Below is a small trained network, with its code and all its weights. Each question gives an input and a target symbol and asks what happens when units are switched off, that is, made to give their printed mean instead of their output.

import numpy as np


def w(rows, s, z=0):
    codes = np.array(rows[::2]) - 128.0
    scale = np.full(codes.shape[1], s)
    scale[-1] = z or s
    return codes * scale


def f(y):
    return np.maximum(y, 0)


def softmax(a):
    e = np.exp(a - a.max(-1, keepdims=True))
    return e / e.sum(-1, keepdims=True)


def log_softmax(a):
    a = a - a.max(-1, keepdims=True)
    return a - np.log(np.exp(a).sum(-1, keepdims=True))


def net(x, mask):
    ids = ['βγηθλμξπτφψ'.index(c) for c in x.split()]
    T = len(ids)
    res = E[ids] + P[:T]
    r = res
    for j in range(3):
        rows = slice(2 * j, 2 * j + 2)
        q, k, v = (r @ M[0][rows].T for M in (Q, K, V))
        z = softmax(np.where(np.tri(T) > 0, q @ k.T / 2**0.5, -1e9)) @ v
        o = O[0][rows]
        res = res + np.where(mask[j], z, o[:, -1]) @ o[:, :-1]
    y = f(res @ A[0][:, :-1].T + A[0][:, -1])
    res = res + np.where(mask[3:27], y, B[0][:, -1]) @ B[0][:, :-1]
    return log_softmax(res[-1] @ U[:, :-1].T + U[:, -1])


Q, K, V, O, A, B = {}, {}, {}, {}, {}, {}
E = w([
[57,123,145,174,102,125,120,202,128,136,243,109],'β',
[96,68,109,95,118,193,125,120,149,73,61,85],'γ',
[125,85,158,152,110,133,120,134,141,26,51,116],'η',
[74,99,103,171,75,84,175,63,98,128,153,197],'θ',
[157,181,116,130,22,145,103,102,98,135,128,115],'λ',
[85,186,173,166,205,165,111,70,128,113,163,83],'μ',
[112,71,141,115,94,134,124,89,89,132,194,225],'ξ',
[2,150,93,58,112,94,49,150,227,109,103,174],'π',
[171,198,141,113,178,121,51,177,108,76,110,92],'τ',
[142,117,119,130,162,126,132,105,251,241,102,98],'φ',
[147,117,55,116,153,63,139,153,121,106,67,170],'ψ',
],0.016)
P = w([
[226,7,149,166,37,61,66,141,105,144,156,99],'0',
[91,99,149,27,190,159,118,159,98,159,63,243],'1',
[118,141,89,234,122,126,98,60,116,56,219,126],'2',
[15,128,165,103,194,114,137,200,59,186,117,167],'3',
[147,129,68,89,95,115,110,80,185,164,180,30],'4',
[124,228,111,192,72,148,163,140,71,223,174,159],'5',
[196,19,152,207,139,95,116,25,57,145,141,146],'6',
[57,90,143,45,64,167,180,157,158,178,40,101],'7',
[183,149,142,67,254,120,17,98,145,117,135,98],'8',
],0.008)
Q[0] = w([
[189,179,71,173,130,164,47,91,93,142,132,154],'H1',
[229,132,90,171,82,80,120,83,126,89,115,96],'H1',
[168,108,103,68,105,145,108,106,185,108,179,41],'H2',
[103,118,136,87,71,90,130,148,188,169,124,144],'H2',
[102,149,125,104,64,150,95,69,155,192,141,152],'H3',
[185,128,68,254,151,120,121,154,172,160,159,169],'H3',
],0.0068)
K[0] = w([
[195,117,183,199,110,191,151,117,162,65,121,199],'H1',
[61,122,60,178,255,106,155,115,163,161,97,134],'H1',
[84,131,53,26,142,219,211,163,124,93,177,109],'H2',
[157,169,111,120,129,57,130,25,134,124,93,45],'H2',
[148,106,79,138,109,143,90,90,204,32,246,77],'H3',
[69,159,162,205,109,133,106,128,41,68,61,129],'H3',
],0.0047)
V[0] = w([
[149,90,83,35,38,2,135,254,134,95,179,60],'H1',
[50,169,58,123,237,76,187,128,193,125,88,150],'H1',
[47,116,27,159,24,169,214,112,68,212,68,158],'H2',
[15,80,196,101,188,168,48,130,76,65,195,182],'H2',
[135,79,167,119,54,117,138,187,187,241,157,45],'H3',
[125,239,186,195,109,184,164,113,77,63,98,18],'H3',
],0.005)
O[0] = w([
[161,97,162,162,171,93,128,98,171,80,39,113,123],'H1',
[138,140,154,12,217,237,73,179,232,79,208,122,38],'H1',
[189,141,201,99,203,80,140,1,62,132,66,209,155],'H2',
[230,141,136,76,34,49,121,166,222,112,118,149,101],'H2',
[90,120,49,215,246,127,182,138,151,142,179,120,245],'H3',
[79,70,74,80,117,140,66,127,45,93,45,149,2],'H3',
],0.0077,0.0033)
A[0] = w([
[126,170,132,186,87,143,129,112,160,148,183,175,100],'N1',
[108,114,100,137,160,147,46,126,100,94,154,168,100],'N2',
[211,73,158,122,88,113,134,172,40,143,109,41,46],'N3',
[187,73,114,101,92,115,137,155,114,171,101,91,67],'N4',
[134,79,97,71,169,116,215,126,108,76,186,169,107],'N5',
[193,107,97,56,158,135,93,92,79,179,125,148,107],'N6',
[103,147,109,80,154,127,106,237,145,149,91,68,119],'N7',
[162,126,97,110,61,149,123,104,153,148,164,78,59],'N8',
[73,174,147,107,158,103,141,37,121,92,115,94,77],'N9',
[49,82,186,120,91,76,77,126,115,133,240,14,172],'N10',
[87,125,101,254,119,47,169,62,159,146,133,148,181],'N11',
[43,117,91,158,93,152,128,32,100,93,164,119,85],'N12',
[179,152,69,73,214,97,82,73,149,111,124,162,236],'N13',
[153,107,84,141,161,116,117,115,146,121,160,56,1],'N14',
[214,64,78,152,74,70,64,70,105,133,179,66,181],'N15',
[104,93,95,163,120,155,101,71,98,174,147,115,105],'N16',
[71,101,109,115,169,160,117,174,80,158,83,200,176],'N17',
[143,119,193,88,211,137,93,128,136,214,156,81,134],'N18',
[188,108,96,172,190,101,116,139,96,89,166,110,81],'N19',
[165,186,106,130,148,207,173,119,74,168,112,167,121],'N20',
[163,179,109,93,91,132,61,116,177,64,188,77,144],'N21',
[103,100,104,140,142,122,59,32,156,132,131,125,192],'N22',
[160,95,117,129,123,114,125,103,84,160,147,148,83],'N23',
[70,189,111,62,152,205,137,150,131,181,145,141,128],'N24',
],0.0063,0.0026)
B[0] = w([
[154,118,160,95,181,141,163,119,160,146,110,69,174],'N1',
[187,51,78,121,162,43,139,85,169,29,151,121,141],'N2',
[136,168,103,88,110,202,209,79,121,107,125,181,145],'N3',
[104,152,57,136,137,126,175,117,195,40,125,153,141],'N4',
[157,218,147,92,181,161,125,172,220,118,100,87,143],'N5',
[122,83,199,181,50,109,90,108,109,153,165,115,147],'N6',
[113,130,118,161,131,210,162,110,130,138,198,162,153],'N7',
[95,96,114,134,173,3,71,87,117,41,93,57,150],'N8',
[208,87,118,121,97,140,136,187,52,145,134,165,150],'N9',
[232,154,42,94,107,137,122,77,154,85,38,175,171],'N10',
[192,148,167,79,124,139,173,158,137,73,70,80,253],'N11',
[154,106,118,104,176,132,169,172,175,96,92,115,171],'N12',
[135,48,131,205,68,129,165,50,117,91,191,157,173],'N13',
[192,97,136,177,118,68,81,80,88,119,113,242,150],'N14',
[97,211,53,177,174,160,168,102,199,15,167,72,191],'N15',
[91,125,78,151,95,94,132,132,87,90,146,136,180],'N16',
[168,32,66,139,119,214,114,159,69,208,158,30,155],'N17',
[147,163,155,164,5,212,138,74,31,62,164,206,191],'N18',
[176,104,34,93,134,124,196,92,132,109,91,162,149],'N19',
[65,64,218,121,180,123,158,132,90,192,133,53,156],'N20',
[166,145,107,170,186,81,178,109,85,99,101,131,165],'N21',
[146,29,87,163,129,36,88,45,108,87,94,104,188],'N22',
[102,164,115,190,108,157,95,124,80,133,113,102,153],'N23',
[85,118,182,69,101,143,148,185,43,202,217,89,166],'N24',
],0.0049,0.011)
U = w([
[192,47,35,87,241,37,169,68,185,23,149,69,119],'β',
[163,25,135,35,142,71,95,29,146,91,199,25,175],'γ',
[102,70,126,134,78,132,94,65,130,135,162,118,150],'η',
[128,55,201,132,106,133,124,65,98,152,166,160,3],'θ',
[109,46,175,105,160,71,143,170,44,163,35,38,141],'λ',
[127,67,70,48,2,190,150,223,106,133,162,136,181],'μ',
[177,197,223,72,111,92,210,166,184,186,61,88,115],'ξ',
[140,163,213,83,127,182,193,149,199,115,127,151,127],'π',
[103,82,102,154,72,164,129,192,158,122,119,104,9],'τ',
[35,115,162,133,244,184,228,216,103,147,185,30,224],'φ',
[123,105,192,59,161,176,158,117,136,105,121,95,36],'ψ',
],0.004,0.0022)

Each question gives the input, a string of symbols that net reads in full, and the target symbol t.
The units are the heads (2 rows each of Q, K, V and O) and the neurons (one row each of A and B). Each row of codes is followed by its name. A weight is (code - 128) times the scale printed after its matrix; where a second scale follows, it is the last column's (O, A, B and U).
mask holds one flag per unit, heads first, then neurons. A switched-off unit (its flag False) gives its mean, the last column of its rows in O or B, instead of its output. The means were averaged over made-up inputs and are rounded, as every weight is.
A unit's drop is (log p(t) with every unit on - log p(t) with that unit switched off) / (log p(t) with every unit on - log p(t) with every unit switched off).
The circuit of an input: a set's keep is (log p(t) with only the set's units on - log p(t) with every unit switched off) / (log p(t) with every unit on - log p(t) with every unit switched off). Starting from the 12 units with the biggest drops (on a tie, the unit counted first), units are removed one at a time, each time the one whose removal leaves the highest keep (on an exact tie, the one counted first), for as long as the keep stays at least 0.8.
units of the circuit, in order: the units of the circuit, biggest drop first
unit that matters most: the unit with the biggest drop
which heads matter: for each layer, one digit per head in row order, 1 if its drop is at least 0.15 and else 0, layers parted by /
drop when u is switched off: that unit's drop, to one decimal
input λ λ η γ, target λ: which heads matter => 100
input ξ ξ ξ φ, target ξ: units of the circuit, in order => [H3; H1; H2; N11]
input φ λ φ η, target φ: units of the circuit, in order => [H3; H2; N22]
input β π ξ μ β θ, target ξ: which heads matter => 010
input θ η ξ θ ξ π, target ξ: which heads matter => 011
input λ φ φ μ, target λ: units of the circuit, in order => [H1; N15]
input λ φ φ φ π φ, target φ: which heads matter => 011
input τ φ β, target β: which heads matter => 000
input φ ξ φ π, target φ: unit that matters most => H3
input λ φ μ φ λ φ μ π, target λ: which heads matter => 100
input φ ξ β φ φ ξ ξ φ, target φ: units of the circuit, in order => [H2; N24; H3]
input φ ψ μ ψ, target φ: units of the circuit, in order => [H2; H1; N24]
input ξ θ μ μ, target ξ: which heads matter => 110
input λ ψ ξ θ, target λ: which heads matter => 110
input η φ λ, target β: which heads matter => 000
input φ λ β φ π λ ξ, target β: unit that matters most => N15
input λ π λ γ λ φ, target λ: which heads matter => 111
input λ η λ λ, target λ: which heads matter => 111
input φ φ φ λ η ξ, target φ: which heads matter => 010
input τ φ φ φ λ φ ξ, target β: unit that matters most => N2
input λ η ξ φ φ φ π η, target φ: which heads matter => 101
input λ μ μ φ φ π μ γ, target φ: drop when H3 is switched off => 0.6
input φ φ τ π φ ψ φ λ, target φ: drop when H3 is switched off => 0.3
input λ λ ξ π, target λ: drop when H1 is switched off => 0.8
